[128 = 0]

[ 84 111  86 124  98 226  80  61 167 127 126 116 116 158 109 132 107 137]	kan > R
[149 162 146 124 155 113 142 166 151 122 100 125 144 144 118  95 143 104]	tusit > E
[157 132 136 132 158 135 126 100 127 136 134 130 121 186 136 123 152 122]	Favif > N
[117 125 105 137 109 201  87  92 156 157  95 110 131 108  82  99 100 112]	kan > R
[150 120 158 141 156 109 135 180 128 120 123 127 120 146 141  79 149 131]	Favif > N
[ 94 120 101 118 141 160 111 168 151 125 112 121 140 131  99  75 110 125]	kan > Y
[148 158 149 140 151 120  79  67 150 129 121 116 126 155 118 155 146 111]	Favif > J
[112 129 167 122 142 154 225 252 167 128 173 129 109 174 200  92 176 130]	tusit > W
[114 167 191 143 131 110 128 118 155 147  95 113  99 136 128 126 131 120]	tusit > W
[133 135 111 123 135 180 147 193 170 154 125 121 140 134 109  83 121 125]	kan > R
[103 148 138 134 109 164 142 141 153 116 129 116 110 169 141 156 150 119]	tusit > E
[109 116 139 115 152 134 107  22 126 118 103 117 113 184 108 107 154 131]	Favif > N
[ 83  93  80 146 112 224 104  99 144 136 136 114 117 137 113 142 123 130]	kan > R
[ 99 123 101 136 114 169  79 109 152 129  85 122 124 121  97 103  97 119]	kan > Y
[127 114  89 127 132 167  93 207 144 155 137 121 149 131  97 112  98 139]	kan > Y
[ 94 141  93 119 114 187 112 161 166 148 105 115 133 126  95 116 105 106]	kan > R
[147 149 151 140 171  94  98 122 134 130 109 118 140 154 121 128 151 112]	Favif > J
[124 174 143 131 109 159 130  52 187 117 116 118 106 146 161 146 163 109]	tusit > W
[110 163 148 165 137 109 127 148 160 134 115 123 108 125 129 107 131 110]	tusit > E
[ 95 104  93 120 148 157 108 146 142 135 119 126 145 155 100  77 101 146]	kan > Y
[156 153 161 140 169  85 116 118 119 128  92 132 124 156 106 106 162 160]	Favif > N
[108 108  95 124 108 199 100 102 160 151 110 180 135 115  88  82  93 139]	kan > R
[136 103  82 139 124 202 114 181 143 156 136 117 144 114 106  73  99 133]	kan > R
[110 124  96 137 113 205  99  99 170 160 119 106 134 164 115 129 108 123]	kan > R
[114 169 162 132 112 134 136  62 158 129 105 119 108 133 162 125 144 122]	tusit > W
[102 107  92 130 124 171  73  48 142 137 104 118  98 136  79 107  95 139]	kan > Y
[ 90  99  90 108 113 207 140 207 159 140 147 122 139 155 129 111 120 138]	kan > R
[115 128 129 124 162 115  91  89 124 124 151 122 131 165 128 140 151 134]	Favif > J
[111 170 151 135 149 121 141 136 152 125 106 124 123 174 127 118 148 116]	tusit > E
[127 202 179 143 126 108 109  20 168 145  74 109 106 130 126 160 132 101]	tusit > W
[166 132 147 131 158 127  97  79 140 130 137 126 134 174 150 113 157 126]	Favif > J
[140 162  95 143 125 166  67  73 173 132  67 110 135 118  63 107  96 105]	kan > R
[120 146  96 141 123 161  41  45 167 151 104 118 128 106  91 130  97 128]	kan > Y
[124 109 102 122 134 189 138 192 166 137 136 127 141 142 112  90 128 130]	kan > R
[141 172 154 137 138 143 159 136 172 140 112 118 110 145 142 132 159 112]	tusit > W
[139 163 156 137 129 155 165 129 162 118  85 120 110 139 149  94 151 112]	tusit > W
[106 118 155 124 159 125 149  95 133 113 113 131 112 187 144 113 161 128]	Favif > N
[ 96 182 149 124 108 150 172 148 169 114 119 132 108 159 167 151 152 117]	tusit > W
[ 93 112  83 135  87 238 114  98 159 149 116 110 114 125  95 122 110 133]	kan > R
[ 94 118  98 138  96 218 111  88 151 145  99 112 127 133  91 120 106 115]	kan > R
[131 120 160 130 150 121 133 139 132 110 121 136 115 170  50 101 169 128]	Favif > N
[ 99 164 144 141 127 114 119 119 148 119 113 125 110 152 126 154 142 101]	tusit > E
[ 96 131  88 123 108 199  88 115 151 132 102 121 136 139  72 115 108 116]	kan > R
[154  99 105 119 123 167 135 191 149 136 140 128 140 125 136  74 120 134]	kan > Y
[113 168 164 132 138 105 140 127 165 136 123 112 112 131 159 139 144 123]	tusit > W
